Below are the code and all the weights of a small trained network. Each question names an input and a class and asks about switching units off, where a switched-off unit gives its printed mean instead of its output.

import numpy as np


def w(rows, s, z=0):
    codes = np.array(rows[::2]) - 128.0
    scale = np.full(codes.shape[1], s)
    scale[-1] = z or s
    return codes * scale


def f(y):
    return np.maximum(y, 0)


def log_softmax(a):
    a = a - a.max(-1, keepdims=True)
    return a - np.log(np.exp(a).sum(-1, keepdims=True))


def net(x, mask):
    res = np.array(x, float).reshape(1, 3) / 4 @ E
    y = f(res @ A[0][:, :-1].T + A[0][:, -1])
    res = res + np.where(mask, y, B[0][:, -1]) @ B[0][:, :-1]
    return log_softmax(res[-1] @ U[:, :-1].T + U[:, -1])


A, B = {}, {}
E = w([
[184,37,130,178,160,63,160,254,162],'x0',
[8,95,218,112,100,78,77,167,81],'x1',
[105,179,201,85,236,151,203,163,181],'x2',
],0.0074)
A[0] = w([
[110,243,108,54,121,240,131,60,124,174],'n0',
[132,75,129,206,111,64,115,204,118,7],'n1',
[79,118,131,116,65,111,76,95,76,143],'n2',
[161,98,140,162,190,122,181,193,188,107],'n3',
[68,114,153,106,61,135,35,87,74,159],'n4',
[162,92,70,183,96,119,127,132,133,1],'n5',
[70,138,159,106,47,116,58,91,55,168],'n6',
[134,57,139,185,115,69,116,184,126,199],'n7',
[183,68,2,217,60,101,92,110,99,132],'n8',
[166,115,128,138,184,120,183,155,168,114],'n9',
[129,141,158,78,190,133,184,147,167,165],'n10',
[66,106,233,99,152,62,111,195,111,210],'n11',
[61,107,230,84,129,69,128,183,104,56],'n12',
],0.007,0.0052)
B[0] = w([
[96,76,133,117,137,179,158,40,94,255],'n0',
[119,41,85,103,104,140,121,44,47,164],'n1',
[171,166,104,117,99,71,76,173,152,198],'n2',
[149,191,143,148,128,91,109,176,201,190],'n3',
[178,169,118,113,102,57,52,190,156,221],'n4',
[107,165,168,144,174,143,162,124,208,144],'n5',
[191,160,116,111,111,59,60,174,147,226],'n6',
[88,148,184,162,186,193,194,103,182,203],'n7',
[64,47,150,127,153,204,176,2,89,217],'n8',
[132,140,119,130,110,110,108,182,177,176],'n9',
[124,169,139,158,133,131,143,153,197,196],'n10',
[134,60,70,102,103,139,112,53,62,230],'n11',
[81,81,137,141,152,189,198,36,111,183],'n12',
],0.0074,0.0095)
U = w([
[123,101,104,105,125,150,126,93,23,247],'0',
[102,129,153,150,161,196,178,108,147,68],'1',
[172,173,121,128,122,46,85,255,180,101],'2',
],0.0095,0.0012)

Each question gives the input, the list of numbers given to net, and the class t.
The units are the neurons (one row each of A and B). Each row of codes is followed by its name. A weight is (code - 128) times the scale printed after its matrix; where a second scale follows, it is the last column's (A, B and U).
mask holds one flag per neuron, in row order. A switched-off neuron (its flag False) gives its mean, the last column of its row in B, instead of its output. The means were averaged over made-up inputs and are rounded, as every weight is.
A unit's drop is (log p(t) with every unit on - log p(t) with that unit switched off) / (log p(t) with every unit on - log p(t) with every unit switched off).
The circuit of an input: a set's keep is (log p(t) with only the set's units on - log p(t) with every unit switched off) / (log p(t) with every unit on - log p(t) with every unit switched off). Starting from the 12 units with the biggest drops (on a tie, the unit counted first), units are removed one at a time, each time the one whose removal leaves the highest keep (on an exact tie, the one counted first), for as long as the keep stays at least 0.8.
units of the circuit, in order: the units of the circuit, biggest drop first
most important unit: the unit with the biggest drop
k most important neurons: the k neurons with the biggest drops, biggest first
drop of u: that unit's drop, to one decimal
input [-4,8,6], class 0: most important unit => n11
input [2,-3,-5], class 1: units of the circuit, in order => n11, n5, n6
input [2,-3,-6], class 1: 2 most important neurons => n11, n5
input [-4,2,-5], class 2: units of the circuit, in order => n4, n6
input [-7,1,-3], class 2: 2 most important neurons => n4, n6
input [-1,7,6], class 0: 2 most important neurons => n11, n7
input [0,2,-5], class 2: 2 most important neurons => n0, n4
input [-7,3,-6], class 2: units of the circuit, in order => n4, n6
input [1,-1,8], class 2: 2 most important neurons => n8, n3
input [8,5,7], class 1: 2 most important neurons => n12, n7
input [8,8,-2], class 0: 2 most important neurons => n11, n1
input [-7,2,-1], class 2: drop of n6 => 0.2
input [6,-1,-4], class 1: drop of n5 => 0.1
input [-4,2,-4], class 2: drop of n10 => 0.0
input [6,0,-4], class 1: units of the circuit, in order => n7
input [-1,7,8], class 0: drop of n10 => -0.3
